Below is a small trained network, with its code and all its weights. Each question gives an input and a target symbol and asks what happens when units are switched off, that is, made to give their printed mean instead of their output.

import numpy as np


def w(rows, s, z=0):
    codes = np.array(rows[::2]) - 128.0
    scale = np.full(codes.shape[1], s)
    scale[-1] = z or s
    return codes * scale


def f(y):
    return y / 2 * (1 + np.tanh(0.7978845608 * (y + 0.044715 * y**3)))


def softmax(a):
    e = np.exp(a - a.max(-1, keepdims=True))
    return e / e.sum(-1, keepdims=True)


def log_softmax(a):
    a = a - a.max(-1, keepdims=True)
    return a - np.log(np.exp(a).sum(-1, keepdims=True))


def net(x, mask):
    ids = ['ηθξστφω'.index(c) for c in x.split()]
    T = len(ids)
    res = E[ids] + P[:T]
    u = 0
    for l in range(3):
        r = res
        for j in range(3):
            rows = slice(2 * j, 2 * j + 2)
            q, k, v = (r @ M[l][rows].T for M in (Q, K, V))
            z = softmax(np.where(np.tri(T) > 0, q @ k.T / 2**0.5, -1e9)) @ v
            o = O[l][rows]
            res = res + np.where(mask[u + j], z, o[:, -1]) @ o[:, :-1]
        u += 3
        y = f(res @ A[l][:, :-1].T + A[l][:, -1])
        res = res + np.where(mask[u : u + 12], y, B[l][:, -1]) @ B[l][:, :-1]
        u += 12
    return log_softmax(res[-1] @ U[:, :-1].T + U[:, -1])


Q, K, V, O, A, B = {}, {}, {}, {}, {}, {}
E = w([
[6,169,205,99],'η',
[144,41,39,100],'θ',
[52,226,138,139],'ξ',
[140,146,137,127],'σ',
[107,118,118,155],'τ',
[176,93,163,51],'φ',
[177,186,171,98],'ω',
],0.012)
P = w([
[189,179,154,228],'0',
[112,54,209,160],'1',
[63,172,116,6],'2',
[238,174,87,112],'3',
[147,98,197,150],'4',
[41,185,118,1],'5',
],0.0086)
Q[0] = w([
[151,75,77,30],'0.h1',
[81,174,167,143],'0.h1',
[115,249,87,120],'0.h2',
[109,131,223,146],'0.h2',
[103,110,136,191],'0.h3',
[86,111,163,59],'0.h3',
],0.011)
K[0] = w([
[150,132,49,230],'0.h1',
[51,131,159,26],'0.h1',
[2,118,159,227],'0.h2',
[196,42,85,192],'0.h2',
[63,196,171,140],'0.h3',
[116,141,22,202],'0.h3',
],0.0071)
V[0] = w([
[118,76,154,167],'0.h1',
[85,200,170,112],'0.h1',
[181,212,254,100],'0.h2',
[19,101,91,120],'0.h2',
[100,219,173,121],'0.h3',
[26,119,159,66],'0.h3',
],0.0057)
O[0] = w([
[156,245,98,92,105],'0.h1',
[191,116,76,121,202],'0.h1',
[117,116,253,53,82],'0.h2',
[87,73,61,171,195],'0.h2',
[113,125,199,239,1],'0.h3',
[42,64,145,163,15],'0.h3',
],0.005,0.00097)
A[0] = w([
[168,87,119,125,90],'0.n1',
[248,138,133,139,109],'0.n2',
[109,187,146,33,36],'0.n3',
[79,161,208,85,245],'0.n4',
[65,117,109,65,78],'0.n5',
[104,184,151,140,149],'0.n6',
[114,159,194,240,193],'0.n7',
[184,168,104,188,215],'0.n8',
[182,147,108,148,251],'0.n9',
[45,158,132,150,123],'0.n10',
[96,108,201,139,159],'0.n11',
[130,131,96,85,58],'0.n12',
],0.011,0.0033)
B[0] = w([
[205,89,92,108,144],'0.n1',
[241,91,217,170,167],'0.n2',
[65,133,70,236,201],'0.n3',
[172,143,46,69,253],'0.n4',
[114,200,224,185,203],'0.n5',
[217,209,168,40,171],'0.n6',
[108,84,254,36,203],'0.n7',
[129,194,173,243,176],'0.n8',
[163,183,190,218,184],'0.n9',
[225,85,129,28,175],'0.n10',
[208,26,53,72,161],'0.n11',
[93,161,193,45,155],'0.n12',
],0.0055)
Q[1] = w([
[71,217,159,142],'1.h1',
[22,126,82,98],'1.h1',
[194,100,51,254],'1.h2',
[112,157,47,107],'1.h2',
[228,100,212,215],'1.h3',
[84,100,233,80],'1.h3',
],0.0075)
K[1] = w([
[185,107,106,129],'1.h1',
[150,53,154,2],'1.h1',
[140,208,113,109],'1.h2',
[86,152,142,155],'1.h2',
[172,109,7,148],'1.h3',
[162,65,194,140],'1.h3',
],0.0089)
V[1] = w([
[83,122,149,180],'1.h1',
[68,148,95,109],'1.h1',
[108,34,108,137],'1.h2',
[179,202,132,115],'1.h2',
[78,156,129,208],'1.h3',
[254,63,140,124],'1.h3',
],0.008)
O[1] = w([
[92,73,111,83,84],'1.h1',
[86,172,36,108,53],'1.h1',
[235,149,166,170,91],'1.h2',
[40,113,85,105,184],'1.h2',
[2,127,66,164,65],'1.h3',
[245,142,100,174,254],'1.h3',
],0.0063,0.0068)
A[1] = w([
[2,152,76,74,112],'1.n1',
[88,113,48,113,126],'1.n2',
[184,148,105,159,106],'1.n3',
[106,190,97,45,91],'1.n4',
[20,60,83,190,62],'1.n5',
[181,93,117,87,115],'1.n6',
[165,226,169,161,253],'1.n7',
[177,77,104,79,68],'1.n8',
[99,41,118,62,151],'1.n9',
[131,13,74,156,4],'1.n10',
[178,115,50,201,79],'1.n11',
[167,105,194,102,97],'1.n12',
],0.0085,0.0045)
B[1] = w([
[131,174,188,65,161],'1.n1',
[64,166,130,106,141],'1.n2',
[147,177,187,165,169],'1.n3',
[139,44,90,160,168],'1.n4',
[138,63,107,34,134],'1.n5',
[175,116,149,84,180],'1.n6',
[59,50,178,160,255],'1.n7',
[191,171,172,115,161],'1.n8',
[121,139,193,90,146],'1.n9',
[139,156,137,51,144],'1.n10',
[167,194,1,122,161],'1.n11',
[106,138,151,39,190],'1.n12',
],0.0077,0.0091)
Q[2] = w([
[119,29,27,254],'2.h1',
[45,140,148,171],'2.h1',
[69,151,103,159],'2.h2',
[134,88,31,146],'2.h2',
[48,111,143,16],'2.h3',
[104,88,204,164],'2.h3',
],0.0069)
K[2] = w([
[153,101,235,2],'2.h1',
[78,189,163,124],'2.h1',
[99,99,114,79],'2.h2',
[78,120,139,90],'2.h2',
[177,151,68,152],'2.h3',
[170,64,78,71],'2.h3',
],0.008)
V[2] = w([
[179,254,70,197],'2.h1',
[144,159,55,72],'2.h1',
[61,156,199,96],'2.h2',
[87,171,149,63],'2.h2',
[150,221,120,111],'2.h3',
[153,131,3,105],'2.h3',
],0.0064)
O[2] = w([
[201,205,229,145,168],'2.h1',
[150,160,136,57,83],'2.h1',
[106,167,179,200,122],'2.h2',
[132,254,136,133,101],'2.h2',
[70,203,163,78,144],'2.h3',
[141,133,129,23,3],'2.h3',
],0.006,0.0059)
A[2] = w([
[47,115,110,98,51],'2.n1',
[19,120,118,118,99],'2.n2',
[151,148,196,150,71],'2.n3',
[61,145,149,147,143],'2.n4',
[63,172,125,75,1],'2.n5',
[207,104,172,22,58],'2.n6',
[107,174,112,123,13],'2.n7',
[48,1,44,97,50],'2.n8',
[86,58,113,208,204],'2.n9',
[127,157,91,196,136],'2.n10',
[82,192,204,116,95],'2.n11',
[128,81,122,212,92],'2.n12',
],0.009,0.0047)
B[2] = w([
[106,189,153,199,134],'2.n1',
[101,222,82,239,148],'2.n2',
[45,131,130,128,182],'2.n3',
[103,184,61,153,149],'2.n4',
[210,132,171,184,141],'2.n5',
[116,188,74,182,249],'2.n6',
[168,104,113,136,121],'2.n7',
[175,201,254,77,154],'2.n8',
[204,105,93,70,187],'2.n9',
[199,214,76,118,147],'2.n10',
[139,158,156,86,176],'2.n11',
[125,137,64,34,169],'2.n12',
],0.0078,0.013)
U = w([
[103,147,151,88,104],'η',
[178,137,101,234,59],'θ',
[40,154,76,229,140],'ξ',
[88,53,102,152,253],'σ',
[100,136,2,97,105],'τ',
[140,100,199,237,83],'φ',
[146,46,164,112,156],'ω',
],0.0066,0.0067)

Each question gives the input, a string of symbols that net reads in full, and the target symbol t.
The units are the heads (2 rows each of Q, K, V and O) and the neurons (one row each of A and B). Each row of codes is followed by its name. A weight is (code - 128) times the scale printed after its matrix; where a second scale follows, it is the last column's (O, A, B and U).
mask holds one flag per unit, layer by layer, with each layer's heads first. A switched-off unit (its flag False) gives its mean, the last column of its rows in O or B, instead of its output. The means were averaged over made-up inputs and are rounded, as every weight is.
A unit's drop is (log p(t) with every unit on - log p(t) with that unit switched off) / (log p(t) with every unit on - log p(t) with every unit switched off).
The circuit of an input: a set's keep is (log p(t) with only the set's units on - log p(t) with every unit switched off) / (log p(t) with every unit on - log p(t) with every unit switched off). Starting from the 12 units with the biggest drops (on a tie, the unit counted first), units are removed one at a time, each time the one whose removal leaves the highest keep (on an exact tie, the one counted first), for as long as the keep stays at least 0.8.
units of the circuit, in order: the units of the circuit, biggest drop first
unit that matters most: the unit with the biggest drop
k most important neurons: the k neurons with the biggest drops, biggest first
drop when u is switched off: that unit's drop, to one decimal
input η θ ξ ξ θ η, target φ: most important neuron	(0.n7)
input τ ξ ξ, target ξ: units of the circuit, in order	(2.n2; 1.h3)
input θ σ θ ξ τ, target ω: 3 most important neurons	(0.n3; 2.n6; 0.n7)
input τ τ τ φ η σ, target ξ: units of the circuit, in order	(0.n3; 1.h3; 2.n2; 0.n2)
input τ θ η, target ξ: units of the circuit, in order	(1.h3; 2.n2)
input σ η ω, target τ: 3 most important neurons	(0.n3; 0.n7; 0.n11)
input θ θ ξ ω, target ω: 3 most important neurons	(0.n2; 1.n7; 0.n7)
input ω θ σ, target θ: 2 most important neurons	(0.n2; 0.n7)
input ω θ θ τ θ η, target θ: 3 most important neurons	(0.n2; 0.n7; 0.n4)
input η ξ φ θ θ ω, target φ: 2 most important neurons	(0.n7; 0.n11)
input σ τ τ σ, target τ: 2 most important neurons	(0.n7; 2.n12)
input ξ θ θ τ, target τ: 4 most important neurons	(0.n7; 2.n12; 2.n9; 0.n5)
input θ θ ξ ξ, target ξ: 2 most important neurons	(1.n12; 1.n6)
input ω θ τ, target θ: unit that matters most	0.h2
input η ξ θ, target φ: 3 most important neurons	(0.n7; 0.n11; 0.n10)
input ω σ η, target θ: 2 most important neurons	(0.n4; 0.n2)
input η σ τ, target φ: 3 most important neurons	(0.n7; 0.n11; 0.n10)
input θ η θ θ θ θ, target η: 3 most important neurons	(1.n11; 1.n1; 0.n5)
input σ θ ξ, target τ: 4 most important neurons	(0.n3; 0.n7; 2.n12; 0.n2)
input η θ ξ τ ξ σ, target φ: unit that matters most	1.h3
input η ξ ξ θ θ η, target φ: drop when 0.n11 is switched off	0.6
input τ θ η σ, target σ: drop when 1.n2 is switched off	0.0
input ω ω τ, target θ: drop when 1.n3 is switched off	0.1
input θ θ ξ τ θ τ, target η: drop when 1.n1 is switched off	1.8
